Here is a tiny trained network, its code and every weight. The questions are about switching its units off for an input and a target symbol, where a switched-off unit gives its printed mean instead of its output.

import numpy as np


def w(rows, s, z=0):
    codes = np.array(rows[::2]) - 128.0
    scale = np.full(codes.shape[1], s)
    scale[-1] = z or s
    return codes * scale


def f(y):
    return y / 2 * (1 + np.tanh(0.7978845608 * (y + 0.044715 * y**3)))


def softmax(a):
    e = np.exp(a - a.max(-1, keepdims=True))
    return e / e.sum(-1, keepdims=True)


def log_softmax(a):
    a = a - a.max(-1, keepdims=True)
    return a - np.log(np.exp(a).sum(-1, keepdims=True))


def net(x, mask):
    ids = ['αβγδζηλμξστφψω'.index(c) for c in x.split()]
    T = len(ids)
    res = E[ids] + P[:T]
    q, k, v = (res @ M[0].T for M in (Q, K, V))
    z = softmax(np.where(np.tri(T) > 0, q @ k.T / 2**0.5, -1e9)) @ v
    res = res + np.where(mask[0], z, O[0][:, -1]) @ O[0][:, :-1]
    y = f(res @ A[0][:, :-1].T + A[0][:, -1])
    res = res + np.where(mask[1:17], y, B[0][:, -1]) @ B[0][:, :-1]
    return log_softmax(res[-1] @ U[:, :-1].T + U[:, -1])


Q, K, V, O, A, B = {}, {}, {}, {}, {}, {}
E = w([
[151,104,198,117,158],'α',
[150,159,250,138,161],'β',
[101,101,119,145,128],'γ',
[119,62,103,115,110],'δ',
[75,165,178,123,147],'ζ',
[165,151,173,108,132],'η',
[110,141,142,96,112],'λ',
[96,109,154,74,123],'μ',
[187,88,156,141,124],'ξ',
[48,123,116,125,124],'σ',
[128,113,161,167,200],'τ',
[112,142,168,120,145],'φ',
[143,116,138,135,123],'ψ',
[166,121,187,156,137],'ω',
],0.023)
P = w([
[87,101,168,97,164],'0',
[93,177,108,148,80],'1',
[164,105,140,27,118],'2',
[79,149,156,170,200],'3',
[168,183,128,72,9],'4',
[112,115,127,115,208],'5',
[130,189,169,150,97],'6',
],0.014)
Q[0] = w([
[93,91,147,187,187],'h1',
[122,165,136,175,2],'h1',
],0.012)
K[0] = w([
[141,68,155,56,134],'h1',
[117,59,119,139,250],'h1',
],0.012)
V[0] = w([
[52,100,77,1,112],'h1',
[201,39,99,125,97],'h1',
],0.009)
O[0] = w([
[207,245,145,66,140,255],'h1',
[120,104,248,110,50,108],'h1',
],0.013,0.00084)
A[0] = w([
[139,159,28,138,198,107],'n1',
[183,104,12,42,110,152],'n2',
[70,163,195,172,93,253],'n3',
[129,164,141,97,64,203],'n4',
[36,91,101,136,174,142],'n5',
[133,56,254,124,119,180],'n6',
[183,140,150,170,183,123],'n7',
[143,92,103,230,181,207],'n8',
[57,112,10,134,208,191],'n9',
[43,194,142,89,106,221],'n10',
[207,212,186,191,112,245],'n11',
[120,123,98,84,207,213],'n12',
[69,104,232,153,119,109],'n13',
[150,75,171,52,10,189],'n14',
[152,76,139,165,235,153],'n15',
[86,121,114,104,124,199],'n16',
],0.0087,0.0034)
B[0] = w([
[77,181,182,189,106,162],'n1',
[104,180,197,138,140,171],'n2',
[181,57,86,125,118,193],'n3',
[254,108,79,62,178,177],'n4',
[234,114,115,117,162,185],'n5',
[107,76,85,94,86,246],'n6',
[77,138,121,193,141,157],'n7',
[169,144,95,192,224,182],'n8',
[123,115,178,135,194,205],'n9',
[159,80,149,137,128,171],'n10',
[94,117,132,102,177,231],'n11',
[79,128,154,235,100,164],'n12',
[169,141,138,108,118,199],'n13',
[148,137,115,109,132,226],'n14',
[84,107,139,176,170,176],'n15',
[76,34,162,191,99,147],'n16',
],0.0073,0.012)
U = w([
[153,97,144,144,245,213],'α',
[161,59,96,150,179,190],'β',
[71,162,48,90,211,18],'γ',
[144,253,46,79,226,3],'δ',
[82,148,126,83,202,112],'ζ',
[141,142,150,162,149,75],'η',
[109,174,185,167,165,187],'λ',
[176,160,24,3,212,167],'μ',
[139,211,189,217,151,107],'ξ',
[133,68,203,151,4,58],'σ',
[131,241,139,111,173,99],'τ',
[88,117,112,97,157,112],'φ',
[129,253,181,145,158,86],'ψ',
[90,104,193,153,115,73],'ω',
],0.0078,0.0041)

Each question gives the input, a string of symbols that net reads in full, and the target symbol t.
The units are the heads (2 rows each of Q, K, V and O) and the neurons (one row each of A and B). Each row of codes is followed by its name. A weight is (code - 128) times the scale printed after its matrix; where a second scale follows, it is the last column's (O, A, B and U).
mask holds one flag per unit, heads first, then neurons. A switched-off unit (its flag False) gives its mean, the last column of its rows in O or B, instead of its output. The means were averaged over made-up inputs and are rounded, as every weight is.
A unit's drop is (log p(t) with every unit on - log p(t) with that unit switched off) / (log p(t) with every unit on - log p(t) with every unit switched off).
The circuit of an input: a set's keep is (log p(t) with only the set's units on - log p(t) with every unit switched off) / (log p(t) with every unit on - log p(t) with every unit switched off). Starting from the 12 units with the biggest drops (on a tie, the unit counted first), units are removed one at a time, each time the one whose removal leaves the highest keep (on an exact tie, the one counted first), for as long as the keep stays at least 0.8.
circuit, biggest first: the units of the circuit, biggest drop first
k most important neurons: the k neurons with the biggest drops, biggest first
drop when u is switched off: that unit's drop, to one decimal
input ψ β δ, target α: circuit, biggest first	[h1; n9; n2]
input μ ω λ, target β: circuit, biggest first	[h1]
input λ α σ β ζ, target α: circuit, biggest first	[h1; n9]
input ξ σ ψ σ μ, target ψ: circuit, biggest first	[h1; n2; n1; n12]
input β δ η τ ω, target α: circuit, biggest first	[h1; n8; n6]
input β δ β δ ζ ζ, target ξ: circuit, biggest first	[h1; n1; n12; n6]
input σ β λ, target α: circuit, biggest first	[h1; n9]
input δ ξ δ δ δ, target μ: circuit, biggest first	[n4; h1]
input δ ξ ξ η, target σ: circuit, biggest first	[h1; n6]
input β ξ ξ δ β δ σ, target μ: circuit, biggest first	[h1; n4; n12; n3]
input α ω δ τ ω δ σ, target α: circuit, biggest first	[h1; n9; n5]
input β δ ω β η, target α: circuit, biggest first	[h1; n9; n8]
input β ξ ζ, target σ: 2 most important neurons	[n8; n11]
input δ τ ζ β μ, target α: 3 most important neurons	[n9; n5; n6]
input δ β ζ δ, target ξ: 2 most important neurons	[n1; n12]
input δ ξ δ δ, target μ: most important neuron	[n4]
input σ η δ σ φ, target ψ: 2 most important neurons	[n1; n2]
input λ ω δ σ λ, target ψ: 2 most important neurons	[n1; n2]
input δ ζ φ β δ, target α: drop when n8 is switched off	0.1
input δ ψ ζ δ ξ ξ, target σ: drop when h1 is switched off	0.9
input α ξ γ δ λ, target μ: drop when n6 is switched off	0.0
input ζ ξ ψ ξ ξ, target σ: most important neuron	[n11]
